The symbols move the objects like this.
at | ga li zi gu te tu
qz | sd tl jf fh fp gt
ng | gg gs lj jq sg lf
nr | zq lb hq mq nl gd
gr | rc jz qz gt bc th
nq | bz bg sc sq fl gz
gd | rt zh mq dd nr qc
zh | mq gl hz cz lb nl
qt | lt ft sg ng fr dz
lb | hq sq qc hz bz zh
gs | lj qt lt hf zr cn
ch | sq mz mb ls bg fl
zr | rl fr lf lt dz gs
gl | hz ls nr gd sq bz
mq | nt hz sb rj hq dd
fr | lf sd cn sg ms qt
bc | pn nt fp qz lz gr
mt | tq zd gr th rj nt
gt | ft tq fh qh qz pn
sq | qc mb nl nr sc gl
dd | jz cz rj mt mq zq
nt | fp sb th tl mt jz
bg | sc gg td mb qp ch
lt | qp sg mp gg lf hf
qh | gs pf qt dz fh sd
fp | qh th pf jf tq qz
zq | lz hq mt nt dd rt
ls | nr gz lb zh mb sc
lj | fl lt qp bg rl jq
sg | mp zr rl lj cn ng
sc | gd td zh nl ls sq
gg | td lj fl nq mp mz
jz | qz rj tl tq nt lz
jq | nq hf bg ch lj mp
jf | dz pn ms fr pf fh
hq | mt qc zd sb cz mq
th | pf lz gt pn gr tl
mb | nl nq bz lb td ls
rt | bc mq nt jz zq zd
pf | qt gt ft ms rc jf
cn | jq dz hf rl gs sg
hz | sb nr zq rt qc cz
lz | gt mt tq fp jz bc
gz | lb ch sq gl nq td
ms | ng qh gs cn ft fr
dz | hf ms ng lf qt zr
sb | th zq lz bc zd rj
qc | zd nl dd zq gd hz
ft | sg fh zr gs sd ms
nl | dd bz cz hq zh nr
rj | tl rt bc gr sb mt
bz | cz sc gd qc gl lb
hf | bg ng gg mz lt rl
sd | cn jf dz zr qh ft
fl | gl qp ls sc ch nq
tl | jf bc pn rc th tq
fh | zr rc fr qt jf qh
mp | gz rl ch fl jq gg
mz | mb jq nq gz gg qp
rl | ch lf mz qp hf lj
lf | mz cn jq mp ng lt
qp | ls mp gz td mz bg
cz | rj gd rt zd hz hq
td | zh fl gl bz gz mb
rc | fr qz sd ft pn pf
tq | fh gr rc pf tl fp
pn | ms fp qh sd gt rc
zd | gr dd jz lz rt sb

The rows follow the links: the fewer symbols apart two objects are, the more alike their rows tend to be.

Each row is also shifted at random along 2 hidden directions that mean nothing.

Each row, then its object:
[-25,7,-16,-3,9,-27,5,12,11,-17,0,-8,4,1,8,1,6,-1,13,3,2,-12,-18,3,-2,-1,17,2,2,25,-21,12,11,-1,7,-6,-5,4,-23,12,8]: sd
[-20,12,-35,-2,17,-30,5,24,-11,4,4,7,11,3,5,17,-6,-1,-6,12,-4,-15,-20,-8,4,-12,21,2,-4,4,-15,9,-3,-3,11,-4,-16,-7,-10,3,8]: lf
[41,-14,26,2,-20,34,-7,-16,-13,5,-14,23,1,4,2,0,2,8,2,-16,17,22,22,10,4,9,-35,4,-4,-10,23,-4,-11,-9,-18,9,11,-6,27,-17,-20]: cz
[3,11,-3,-7,-7,-2,-12,-20,9,-20,6,0,-13,4,1,-4,9,9,13,-10,-8,-8,10,6,6,26,-1,7,-5,-1,-15,8,0,3,-16,13,8,8,-1,25,-7]: pn
[2,1,-36,-8,3,-19,-24,-13,-7,-10,10,7,-3,3,5,-10,8,3,8,23,-6,2,1,-2,-5,4,14,8,3,-14,-9,12,4,-3,2,0,-2,4,-4,8,-11]: gs
[-8,-3,-17,-8,-10,-10,-18,-27,14,-25,12,5,-10,1,14,-17,3,4,16,4,-7,-4,13,-1,17,12,-1,2,-5,5,-21,5,6,7,-12,0,11,4,-8,16,-3]: pf
[25,4,-22,-1,13,9,-17,-15,-10,0,17,-24,-7,-17,-2,-17,-5,-6,10,9,-18,-8,12,-13,-16,-12,25,-9,-2,-19,3,-12,21,8,5,-6,-6,1,-5,0,7]: jq
[-20,-13,-18,-9,18,-17,0,11,-2,22,6,-6,9,-7,-1,-6,-7,-8,-16,31,-6,4,-10,-14,-12,-27,17,-1,13,-16,9,-3,5,7,27,-19,-7,-15,-6,-12,9]: bg
[1,-1,32,5,-7,17,23,12,13,3,-16,15,4,9,5,14,-8,0,-7,-18,8,2,0,6,20,10,-18,0,-5,17,-2,-6,-18,3,-9,5,3,-5,11,-7,4]: rt
[32,6,-24,2,3,-7,-16,-11,-17,-18,-4,2,-4,6,2,-3,16,7,22,0,1,4,2,10,-10,12,5,5,-6,-12,-5,16,8,-17,-6,9,-2,11,-2,10,-9]: dz
[-3,15,1,-2,-1,-10,-4,-11,8,-17,4,-3,-14,1,-6,-1,6,11,7,-6,-8,-11,7,3,3,27,4,3,-3,8,-18,8,-8,2,-12,18,4,12,4,32,-8]: gt
[-41,9,28,7,-14,-1,6,-1,2,2,4,-8,-14,-5,-21,8,11,0,-2,-18,2,-5,-4,11,-2,15,-13,-4,-5,16,3,-6,-9,-2,-19,12,3,15,2,15,-11]: mt
[65,8,-20,0,14,26,-5,-7,-13,-12,-3,-16,-1,-8,16,-5,-8,-3,18,-6,-9,-5,10,-10,-7,-3,24,-4,-5,-12,-7,-8,21,4,-1,-7,-11,2,-7,-7,16]: rl
[-1,-7,18,-1,-11,-6,10,5,22,-21,-15,12,14,19,6,-3,10,7,12,-7,14,12,-5,13,10,13,-18,10,6,23,-11,16,-9,-7,-3,3,11,1,-5,5,-5]: th
[-5,20,-3,10,7,4,6,19,-44,30,-8,12,-2,-5,-24,38,3,1,-18,-9,3,-1,-17,0,-13,-3,1,-4,-12,-19,21,-5,-14,-16,-1,19,-23,4,20,-5,-12]: td
[-8,-7,18,10,0,20,10,18,-10,19,-13,12,14,2,0,15,-8,-10,-10,-5,14,10,-10,-5,9,-17,-13,-8,-3,12,19,-13,-5,-4,1,-10,-5,-6,3,-25,6]: lb
[19,-6,6,-11,4,23,-2,-24,9,21,14,-28,-8,-18,-3,-24,-16,-3,-15,18,-28,-11,24,-25,-9,-9,24,-5,6,-30,9,-23,4,29,12,-1,2,-15,10,-1,14]: mb
[38,8,-14,1,9,-5,2,6,3,-29,-11,-10,7,7,10,-1,11,0,25,-11,2,-1,-5,12,-12,11,9,-1,-7,11,-10,13,15,-9,-3,2,-2,11,-17,12,6]: ms
[-57,15,29,3,-2,-7,24,21,10,12,-6,0,-2,3,-18,27,0,1,-21,-17,1,-11,-20,6,10,9,-9,-5,-2,22,0,-3,-24,2,-1,10,-4,1,-1,9,3]: zd
[-5,2,37,1,-8,20,14,-12,30,-4,4,-24,-14,-8,-8,-16,-4,0,-2,-14,-9,-9,17,-3,1,12,-3,-3,3,11,-5,-15,-1,15,-10,6,11,7,-1,13,8]: rj
[16,2,29,16,-5,23,19,17,-22,17,-22,2,5,4,-17,22,3,-2,-6,-22,17,13,-8,10,-8,0,-17,-9,-6,5,27,-8,-7,-16,-4,10,-6,9,13,-18,-4]: nr

The symbols that take the first to the second take the third to the fourth, perhaps in another order. What is the fourth?
Answer with the object's name.
A [-4,-16,22,-4,-16,13,0,-12,25,8,1,7,-1,3,9,-13,-10,1,-17,9,2,8,22,-2,19,1,-18,5,9,-3,2,-4,-17,14,2,-3,15,-16,13,-6,-1]
B [-31,6,33,4,-7,4,13,-4,20,-2,7,-21,-17,-4,-22,-7,0,-2,-11,-14,-9,-15,5,0,0,13,-4,-6,-2,14,-3,-7,-5,7,-9,8,6,7,-2,17,4]
C [1,4,15,-7,1,-16,14,0,37,-13,-5,-16,1,12,5,-9,6,4,1,0,-5,-8,-1,9,3,16,3,8,6,18,-21,14,-7,8,5,6,9,-1,-5,21,6]
D pf

A [-6,-8,4,3,-5,24,-2,8,-19,17,0,19,6,-4,4,12,-15,-3,-12,-3,11,9,3,-9,11,-17,-16,-2,-3,-2,19,-14,-2,1,-5,-13,-7,-9,5,-30,-4]
B [10,0,-3,1,1,25,-6,-5,-21,21,11,2,-7,-11,-6,4,-8,0,-13,4,-5,0,10,-15,-3,-9,-2,-7,-5,-26,19,-15,-7,5,-3,2,-4,-4,19,-14,-5]
C [-45,3,-20,-5,6,-31,4,10,14,-17,5,-2,7,9,5,-3,4,-1,7,1,-1,-11,-18,3,9,-1,9,2,2,27,-22,12,8,2,5,-11,0,4,-27,16,7]
D pf

A [-20,19,8,-1,-1,-26,7,3,16,-9,4,-7,-7,3,-13,4,10,7,2,-7,-6,-13,-5,10,-2,22,5,3,-2,9,-19,10,-14,-6,-9,19,0,8,3,31,-5]
B [25,3,-29,-5,2,-12,-23,-13,-11,-15,3,4,-7,3,7,-12,13,7,16,7,-7,4,2,4,-9,8,11,5,0,-16,-7,14,8,-10,-2,5,2,6,0,13,-9]
C [40,-8,-3,2,-6,43,-12,-17,-22,8,1,15,-4,-2,8,3,-13,-3,2,-4,4,15,22,-10,13,-9,-13,-6,-9,-26,18,-16,0,3,-11,-7,1,-8,17,-25,-7]
D dd

A [24,-13,18,-4,-11,2,6,0,21,-21,-15,14,8,21,19,-9,6,5,16,-13,17,12,5,16,11,14,-22,15,2,21,-9,14,-3,-7,-5,-2,14,4,-1,2,-4]
B [12,22,6,3,-7,-8,8,4,-1,-17,-13,12,-7,13,-2,12,10,9,7,-20,7,-7,-8,19,5,30,-6,5,-8,13,-13,16,-13,-15,-20,25,0,15,5,23,-9]
C [47,18,-30,6,12,5,5,21,-33,-10,-19,17,18,10,25,28,-5,3,17,-16,10,-2,-18,3,7,-2,5,-3,-16,3,-5,5,3,-14,-3,-1,-21,1,-4,-7,5]
D jq

A [-6,-14,20,3,1,20,14,11,5,20,-6,-5,9,-5,3,2,-12,-9,-14,1,6,3,-3,-7,0,-23,-7,-5,2,7,14,-15,1,8,10,-18,0,-16,1,-23,8]
B [-27,-9,26,-3,-9,0,8,3,22,17,0,11,0,5,3,-2,-12,1,-21,6,4,2,9,-4,18,-2,-17,7,6,7,1,-5,-16,15,1,-1,9,-14,7,-3,2]
C [-18,12,14,-4,1,-23,14,2,29,-10,-6,-15,-6,2,-8,-6,8,4,-2,-3,-7,-12,-2,8,-3,20,9,5,4,15,-21,16,-13,4,2,16,8,9,-4,31,11]
D ft

A [-6,-1,-2,0,-1,17,-9,-6,-14,23,15,-4,-14,-11,-11,2,-11,-3,-16,7,-12,-4,13,-17,-5,-9,6,-5,-2,-25,14,-16,0,9,3,5,-3,-7,14,-10,-3]
B [16,-3,1,8,-6,27,-12,-6,-26,16,5,16,-3,-4,3,7,-12,-3,-2,-2,3,5,12,-8,6,-11,-12,-7,-8,-22,20,-13,-3,0,-11,-4,-5,-10,16,-24,-11]
C [-9,-8,28,1,5,11,23,10,16,25,-8,-24,2,-11,-12,-7,-9,-12,-20,-5,-6,0,2,-6,-10,-14,7,-5,10,0,15,-15,0,10,16,-4,1,-4,1,-11,12]
D nr

A [-7,-11,26,-4,5,14,21,2,26,20,0,-25,8,-11,-7,-15,-18,-13,-17,6,-10,-2,6,-17,-5,-19,9,-6,12,4,9,-21,3,20,17,-14,7,-11,-4,-14,20]
B [14,-8,30,4,1,25,20,6,12,17,-7,-19,4,-7,-8,-4,-7,-6,-12,-9,-2,3,7,-1,-7,-10,-3,-7,6,5,17,-21,2,8,8,-5,3,-3,3,-13,15]
C [55,9,-21,4,7,21,-8,-9,-24,-8,1,-9,-2,-10,8,0,-2,-2,18,-11,-6,-5,6,-9,-9,-3,17,-6,-11,-18,4,-9,19,-1,-6,-1,-9,5,-7,-6,7]
D jq

A [-40,-13,13,-7,-2,-30,8,6,38,-10,3,-3,7,6,-2,-13,4,5,-7,7,2,-1,-4,10,7,6,-6,6,14,23,-16,14,-8,6,8,0,20,-6,-10,10,2]
B [17,4,-23,-7,4,-15,-18,-15,-6,-18,7,-12,-8,-2,1,-15,13,3,14,9,-9,-3,6,4,-17,5,17,2,0,-14,-10,14,9,-9,1,9,2,8,-7,14,-2]
C [18,-1,-38,-6,6,-12,-12,1,-14,-12,-3,23,12,13,23,5,-1,4,9,12,3,2,-6,-3,7,-1,8,8,-3,-7,-7,11,5,-4,2,-7,-3,-7,-5,0,-4]
D td

A [-21,-2,-38,-12,10,-34,-17,-5,1,0,16,2,2,1,5,-11,3,1,-1,32,-15,-8,-8,-6,-4,-4,17,6,6,-14,-16,14,6,7,13,-4,-1,-8,-9,9,-2]
B [2,1,-34,-8,8,-21,-19,-11,-8,-10,10,-1,-4,-2,-1,-12,11,9,6,18,-12,-1,-1,2,-16,3,12,4,1,-14,-9,15,8,-7,4,6,0,7,-4,16,-9]
C [-46,-6,8,6,0,0,7,19,-11,27,2,12,3,-7,-6,13,-11,-10,-23,7,7,1,-11,-9,6,-18,-11,-4,1,4,16,-12,-9,0,8,-15,-6,-9,3,-23,1]
D sq

A [14,-17,27,-3,-14,22,1,-12,17,8,-3,12,1,7,10,-11,-12,3,-10,1,8,13,21,0,20,4,-24,8,6,-3,5,-3,-12,12,-3,0,16,-14,16,-13,-7]
B [-12,15,-4,-6,-3,-12,-12,-16,8,-18,8,-7,-19,0,-5,-6,5,8,6,1,-9,-9,4,5,5,23,5,2,-7,4,-20,8,-2,5,-17,12,4,9,0,27,-9]
C [-16,18,-25,0,20,-20,3,17,-6,11,9,-17,2,-11,-9,9,-6,-2,-8,6,-16,-19,-17,-13,-9,-12,36,-10,-5,-3,-9,0,6,9,15,-2,-19,0,-14,11,18]
D bz

A [37,-19,5,-1,-9,38,-11,-15,-11,5,5,8,1,-7,17,-11,-17,-8,-2,0,2,11,24,-15,18,-15,-15,-3,-4,-20,20,-23,4,10,-5,-16,4,-17,11,-26,-1]
B [9,-7,-4,4,-9,24,-9,-4,-21,20,3,11,-7,-7,3,5,-10,-4,-8,1,1,7,14,-10,7,-10,-9,-6,-5,-23,15,-19,0,4,-6,-5,-3,-8,16,-20,-7]
C [-53,5,-11,-6,21,-35,18,31,-3,31,3,-14,12,-11,-22,12,-5,-4,-34,25,-11,-13,-28,-12,-18,-25,26,-5,9,-8,8,2,-8,6,35,-6,-19,-13,-3,-1,12]
D ch

A [38,-11,-10,-4,13,8,6,6,1,10,-9,-5,14,-1,14,-6,-10,-3,-4,17,-3,5,2,-11,-4,-24,9,2,7,-11,7,-2,8,6,25,-14,-4,-12,1,-18,16]
B [35,-6,31,9,-1,35,18,11,-1,13,-21,-7,10,0,0,3,-5,-6,-5,-17,10,10,7,3,-3,-8,-12,-10,-1,3,20,-15,-1,2,2,-4,-1,-3,10,-24,7]
C [16,-1,-25,7,2,1,-18,-5,-38,2,1,14,3,-1,1,4,6,-4,13,5,8,13,-3,0,-12,-14,-4,-7,-5,-16,16,-6,14,-12,-4,-7,-6,4,0,-20,-13]
D gl

A [19,13,18,6,-5,-7,14,10,6,-14,-25,16,11,15,6,17,13,7,13,-21,18,2,-12,20,8,21,-13,9,-4,22,-6,19,-14,-17,-10,16,6,9,2,16,-3]
B [-33,19,7,-6,2,-29,7,1,20,-5,7,-14,-11,4,-16,2,10,9,-7,-2,-11,-18,-5,9,-6,22,10,2,4,10,-21,13,-11,0,-3,18,4,7,-2,33,-1]
C [-40,2,25,2,-10,-1,-2,-14,15,-3,8,-13,-19,-9,-16,-10,9,1,-1,-8,-3,-4,9,4,-4,13,-11,-1,4,8,0,-6,-4,2,-14,8,9,8,-3,13,-12]
D lz

A [30,13,-14,11,7,-7,-2,3,-17,-22,-16,-3,2,7,-1,4,19,6,25,-10,7,0,-13,14,-12,9,6,2,-5,6,-4,18,7,-22,-8,10,-5,19,-8,9,-3]
B [28,0,-30,-9,15,-8,0,3,7,-9,3,-6,10,1,24,-7,-17,-1,7,16,-12,-11,0,-13,5,-10,23,2,-4,-2,-18,2,10,8,16,-10,-7,-10,-9,2,20]
C [0,-12,20,-1,-18,13,-4,-4,0,9,-4,22,-1,4,-1,1,-2,2,-10,-2,15,17,13,4,13,4,-27,3,2,-4,17,-3,-16,-2,-7,5,9,-7,21,-10,-14]
D mt

A [13,8,-28,-9,22,-10,3,6,12,-5,10,-17,4,-9,13,-8,-16,-7,1,15,-23,-20,0,-17,-2,-12,33,-2,1,-8,-20,-4,15,16,16,-11,-11,-6,-14,10,23]
B [2,29,-26,16,13,-9,2,24,-49,3,-8,14,3,-3,-12,39,7,4,9,-16,5,-8,-32,3,-9,-2,9,-9,-20,2,7,0,2,-24,-11,9,-27,11,-3,-4,-4]
C [20,3,-10,-3,10,-8,5,1,18,-27,-7,-15,9,1,16,-17,6,0,23,-2,-6,-8,-5,2,-3,4,17,9,1,16,-20,11,16,-1,5,-9,1,2,-18,11,19]
D fr

A [-20,-5,17,8,3,12,15,24,-10,21,-10,7,10,-2,-1,17,-8,-9,-13,-5,11,7,-14,-4,6,-18,-15,-3,-3,10,20,-11,-5,-1,5,-13,-9,-8,-1,-26,2]
B [31,-10,28,5,-15,31,-2,-14,-5,7,-13,2,-7,0,-3,-7,1,-1,-4,-10,10,19,23,5,-3,10,-21,0,4,-16,23,-9,-10,0,-12,12,12,0,23,-8,-15]
C [-27,-19,18,-16,-8,-15,0,-17,59,-13,12,-16,-2,2,6,-38,-1,1,-4,21,-5,0,16,-1,4,0,-2,11,19,17,-17,5,3,19,11,-11,25,-4,-10,15,9]
D gt

A [1,-7,-26,-1,3,0,-18,-8,-25,6,11,-4,-3,-9,0,-8,-3,-6,5,13,-5,6,-4,-10,-15,-20,10,-1,1,-20,13,-6,19,-1,5,-14,-3,-3,-3,-14,-4]
B [40,3,-23,5,7,17,-16,-15,-22,-4,8,-10,-6,-11,3,-9,-2,-4,15,-1,-10,0,11,-11,-17,-11,17,-8,-5,-21,9,-8,21,1,0,-8,-6,5,-4,-9,5]
C [-42,-5,27,-5,-6,-2,15,10,29,17,0,1,2,1,-2,6,-11,-3,-20,0,0,-8,1,-3,17,3,-10,4,7,15,-3,-6,-19,15,3,1,4,-13,3,2,8]
D mq

